x =
[[-17.0   2.6 -18.5 -24.3  -5.7 -14.6  14.1 -20.2  -1.7 -10.6   8.4  -0.1]
 [  6.8 -14.3  -0.1   2.4 -12.6  -9.5 -21.9  24.8  -0.5 -17.8 -15.3
  -19.4]]
The entry just left of the smallest entry: -18.5
The entry just right of -21.9: 24.8
Give the entry just right of -9.5.
-21.9
Give the entry just right of -20.2.
-1.7
Give the entry just left of -5.7.
-24.3
The entry just left of 2.6 -> -17.0

Questions about the table below. Counting starts at 1.
1) Give the entry in the bottom-right corner.
2) Give the entry just left of the centre entry.
3) Give the entry just left of 19.
4) Give the entry in row 3 and column 1.
5) Give the entry just right of 9.
6) Give the entry at row 2, column 1.
7) Give the entry just right of 19.
8) Give the entry at row 1, column 3.
array([[-20,  11,  -9,  15,  -6, -18, -26,  11,  14],
       [-14,   7,  -2,  13,  14, -14, -24,  14,  31],
       [-23,  -6,   8, -13,  19, -17, -25,  -3,   7],
       [ 11,  13, -26,   9, -19,  11,   8,  11,  -1],
       [-11,  -9, -10, -25, -15,   3,   5, -13, -32],
       [ -1, -20,  11, -11,  21, -21, -12, -17,  13],
       [-11, -14,  20,  -4,   2, -16, -14, -16,  -7],
       [ -6,  12, -16,  12, -19,   8,   0,   8,   3],
       [ 15, -20, -15, -21, -10,   2,  16, -21, -23]])
1) -23
2) -25
3) -13
4) -23
5) -19
6) -14
7) -17
8) -9

Questions about the grid below.
1) Report the centre entry.
2) Report the 3rd-last entry, reading row by row.
3) Report the entry just left of 44.06.
4) Report the first entry in reading order.
5) Report the median entry.
6) Report the entry just right of 50.71.
7) Report the entry just right of the largest entry.
8) Report the maximum.
[[-15.89, -102.21, 8.55, -62.97, -38.20, -49.98, -61.31, -6.69, -15.06, 17.90, -37.17, 24.77, -52.29],
 [-36.97, -98.07, -4.46, -76.25, -38.11, -27.16, -85.20, 24.16, -6.06, 51.85, -46.98, 63.56, -55.92],
 [-56.15, -60.67, 62.65, -78.53, -32.27, -113.93, 14.09, -68.22, -44.07, -41.54, -17.19, -58.02, 13.88],
 [-47.50, -93.82, 3.92, -75.09, -24.94, -65.91, -19.47, -28.69, -36.68, -0.55, -10.36, -45.09, -18.29],
 [-49.30, -41.17, 13.71, -76.15, -2.93, -97.28, 7.62, -55.80, -37.33, -27.13, 17.72, -61.97, -8.74],
 [-52.40, 25.51, 44.06, -119.34, -46.78, -117.12, 70.84, -93.18, -38.85, -83.42, -14.63, -124.52, -2.60],
 [-46.25, 16.41, 23.06, -91.29, -39.36, -95.85, 30.16, -34.45, -62.33, -51.05, -36.35, -63.99, -12.45],
 [-40.89, -72.43, 14.97, -118.80, -29.80, 4.05, -113.89, 69.27, -63.55, 124.57, -73.90, 127.83, -67.93],
 [-44.61, -9.34, 46.91, -101.34, -46.99, -121.45, 11.66, -67.55, -61.61, -56.82, -24.51, -95.37, -5.42],
 [-47.22, -148.59, -31.16, -87.95, -24.83, 27.37, -153.68, 76.23, -54.25, 152.67, -54.54, 171.83, -71.96],
 [-63.05, -96.45, 42.83, -101.02, -44.43, -38.25, -77.60, 19.82, -34.28, 50.71, -21.00, 83.37, -14.86],
 [-54.49, -33.33, 13.33, -107.32, -40.11, -103.72, 2.66, -26.74, -17.00, -11.56, -12.30, -52.46, -3.98],
 [-36.89, -0.98, 35.74, -78.96, -44.17, -222.80, 117.20, -142.39, -2.38, -189.90, 13.46, -219.59, 19.69]]
1) 30.16
2) 13.46
3) 25.51
4) -15.89
5) -38.11
6) -21.00
7) -71.96
8) 171.83

M =
[[ 728 -348 -278  148  536 -159]
 [ 449   88  372  116  340 -220]
 [-124  601 -380  -55 -178  192]
 [ 130 -607  222  -48 -337  287]
 [ 297  108  358 -179  412 -313]]
Rows and columns are numbered from 1.
The entry just left of the smallest entry is 130
The entry in row 1 and column 2: -348
The entry at row 3, column 1 is -124
The entry directly above 192?
A: -220
The top-left entry is 728
The entry in row 1 and column 3: -278
The entry directly below -178: -337
The entry in row 2 and column 1?
A: 449
The entry at row 3, column 2 is 601
The entry in the bottom-right corner: -313
The top-right entry?
A: -159
The entry at row 2, column 3 -> 372
The entry just right of 108?
A: 358
The entry just left of 358?
A: 108

Read these off the row that follows.
1) Give the entry just left of -5.
2) Give the entry just right of -1.
[ 10 -10 -28  -1  -5 -11 -36  -3 -35]
1) -1
2) -5

Questions about the array below. Indices start at 1.
1) Find the entry in the bottom-left corner.
2) Find the entry in row 1 and column 3.
3) Find the top entry of the column that holds the largest entry.
4) Find the entry at row 1, column 2.
5) Find the entry just right of 151.
6) Find the entry directly below the largest entry.
7) Find the entry in the top-right corner.
8) Find the entry in the bottom-right corner.
 84  109  174  161  156  153  144  133  161  162  160  214  144
192  190  194  179  157  162  155  176  185  156  194   48  159
204  153  166  170  161  168  179  210  173  167  171  100  182
117  182  146  171  169  189  129  182  141  157  180  187  175
207  180  165  159  163  157  166  143  159  166  166  140  190
167  156  161  162  168  177  154  182  151  146  182  160  165
1) 167
2) 174
3) 214
4) 109
5) 146
6) 48
7) 144
8) 165
